Below is a small trained network, with its code and all its weights. Each question gives an input and a class and asks what happens when units are switched off, that is, made to give their printed mean instead of their output.

import numpy as np


def w(rows, s, z=0):
    codes = np.array(rows[::2]) - 128.0
    scale = np.full(codes.shape[1], s)
    scale[-1] = z or s
    return codes * scale


def f(y):
    return y / 2 * (1 + np.tanh(0.7978845608 * (y + 0.044715 * y**3)))


def log_softmax(a):
    a = a - a.max(-1, keepdims=True)
    return a - np.log(np.exp(a).sum(-1, keepdims=True))


def net(x, mask):
    res = np.array(x, float).reshape(1, 8) / 4 @ E
    y = f(res @ A[0][:, :-1].T + A[0][:, -1])
    res = res + np.where(mask, y, B[0][:, -1]) @ B[0][:, :-1]
    return log_softmax(res[-1] @ U[:, :-1].T + U[:, -1])


A, B = {}, {}
E = w([
[109,129,208,38,168,118,158,113],'x0',
[156,159,121,149,120,91,93,132],'x1',
[114,76,238,122,32,107,136,182],'x2',
[84,74,116,120,215,68,75,218],'x3',
[124,122,125,119,126,118,133,118],'x4',
[165,119,144,83,148,162,116,131],'x5',
[104,160,80,91,120,116,194,254],'x6',
[132,131,106,148,109,88,124,122],'x7',
],0.0075)
A[0] = w([
[173,158,191,192,112,150,103,8,222],'neuron 0',
[212,138,219,174,46,159,141,102,255],'neuron 1',
[116,88,223,181,97,138,82,106,201],'neuron 2',
[42,92,101,137,171,70,16,105,234],'neuron 3',
[127,101,95,147,124,148,176,62,80],'neuron 4',
[181,165,62,63,156,139,153,147,193],'neuron 5',
[67,131,143,128,237,129,90,69,250],'neuron 6',
[105,241,81,100,153,135,197,86,125],'neuron 7',
[221,162,97,149,136,37,56,235,131],'neuron 8',
[184,145,111,164,46,123,156,140,36],'neuron 9',
[64,26,192,161,158,136,136,170,120],'neuron 10',
[123,180,102,80,116,97,161,254,245],'neuron 11',
[63,27,145,163,180,148,14,190,209],'neuron 12',
[139,89,166,129,60,174,116,171,250],'neuron 13',
[201,147,141,112,17,144,182,73,188],'neuron 14',
],0.0088,0.0036)
B[0] = w([
[139,206,134,102,151,213,42,113,235],'neuron 0',
[92,203,137,24,90,130,85,162,232],'neuron 1',
[205,175,104,145,72,54,72,140,207],'neuron 2',
[208,86,101,42,160,124,150,69,229],'neuron 3',
[160,184,100,161,217,135,106,116,146],'neuron 4',
[83,126,88,206,106,221,185,208,190],'neuron 5',
[218,125,70,110,127,212,136,112,218],'neuron 6',
[45,145,14,154,195,171,152,134,187],'neuron 7',
[94,61,102,94,128,132,134,152,203],'neuron 8',
[110,130,155,133,105,115,159,159,152],'neuron 9',
[123,86,131,95,130,110,95,153,200],'neuron 10',
[75,43,233,159,114,158,200,150,255],'neuron 11',
[203,60,141,49,155,83,90,155,249],'neuron 12',
[153,194,209,120,85,2,123,179,207],'neuron 13',
[75,217,95,102,112,77,119,166,218],'neuron 14',
],0.008,0.0086)
U = w([
[89,212,82,188,192,209,9,53,112],'0',
[71,214,65,181,167,155,227,209,234],'1',
[235,125,55,123,254,108,128,67,112],'2',
[67,42,55,88,173,156,160,222,113],'3',
[115,211,150,111,92,47,40,105,79],'4',
[75,168,153,102,38,73,171,237,4],'5',
[155,72,150,60,110,61,35,142,167],'6',
[84,28,205,186,158,21,128,197,62],'7',
],0.0065,0.0033)

Each question gives the input, the list of numbers given to net, and the class t.
The units are the neurons (one row each of A and B). Each row of codes is followed by its name. A weight is (code - 128) times the scale printed after its matrix; where a second scale follows, it is the last column's (A, B and U).
mask holds one flag per neuron, in row order. A switched-off neuron (its flag False) gives its mean, the last column of its row in B, instead of its output. The means were averaged over made-up inputs and are rounded, as every weight is.
A unit's drop is (log p(t) with every unit on - log p(t) with that unit switched off) / (log p(t) with every unit on - log p(t) with every unit switched off).
The circuit of an input: a set's keep is (log p(t) with only the set's units on - log p(t) with every unit switched off) / (log p(t) with every unit on - log p(t) with every unit switched off). Starting from the 12 units with the biggest drops (on a tie, the unit counted first), units are removed one at a time, each time the one whose removal leaves the highest keep (on an exact tie, the one counted first), for as long as the keep stays at least 0.8.
units of the circuit, in order: the units of the circuit, biggest drop first
most important unit: the unit with the biggest drop
k most important neurons: the k neurons with the biggest drops, biggest first
drop of u: that unit's drop, to one decimal
input [5,6,-6,-3,8,5,-6,6], class 0: units of the circuit, in order : (neuron 0)
input [5,-1,-1,7,1,5,-8,8], class 2: units of the circuit, in order : (neuron 6; neuron 3)
input [0,-7,-4,-2,5,-7,-5,-3], class 0: units of the circuit, in order : (neuron 0; neuron 12)
input [3,-3,-8,-3,6,-1,-4,5], class 0: units of the circuit, in order : (neuron 0; neuron 12)
input [-1,6,4,6,-7,1,2,2], class 7: units of the circuit, in order : (neuron 11; neuron 1)
input [-2,-7,-2,-1,-5,5,4,-7], class 1: units of the circuit, in order : (neuron 12; neuron 5)
input [7,-3,-4,0,2,-6,7,-6], class 1: units of the circuit, in order : (neuron 12; neuron 7)
input [-2,-2,-3,2,-5,7,-2,6], class 2: 2 most important neurons : (neuron 11; neuron 1)
input [7,-6,3,-7,-7,-8,0,-2], class 4: 3 most important neurons : (neuron 11; neuron 5; neuron 0)
input [8,7,-7,8,-8,5,1,6], class 3: 3 most important neurons : (neuron 5; neuron 8; neuron 11)
input [-4,-3,-2,-7,-8,-4,0,-1], class 0: 3 most important neurons : (neuron 0; neuron 11; neuron 4)
input [7,-5,-3,2,6,6,-1,8], class 2: 2 most important neurons : (neuron 11; neuron 6)
input [-7,7,-1,-7,7,-6,0,7], class 0: 2 most important neurons : (neuron 0; neuron 13)
input [-6,-3,-4,-8,-3,-1,-2,4], class 0: units of the circuit, in order : (neuron 0)
input [-6,7,-8,2,-3,2,1,2], class 3: 2 most important neurons : (neuron 8; neuron 5)
input [5,0,-7,-5,-4,0,2,-2], class 1: 2 most important neurons : (neuron 5; neuron 7)
input [-3,-4,-2,7,-7,-1,0,-3], class 2: 3 most important neurons : (neuron 3; neuron 1; neuron 6)
input [-7,-2,-6,2,-4,-7,-8,-5], class 2: drop of neuron 3 : 0.6
input [5,-6,6,0,-7,4,-8,-2], class 4: drop of neuron 3 : 0.1
input [-2,-2,-6,3,0,-5,-7,2], class 2: drop of neuron 10 : 0.0
input [6,-2,3,7,1,8,6,4], class 7: most important unit : neuron 11
input [-5,6,7,8,4,5,5,-6], class 7: drop of neuron 11 : 0.4
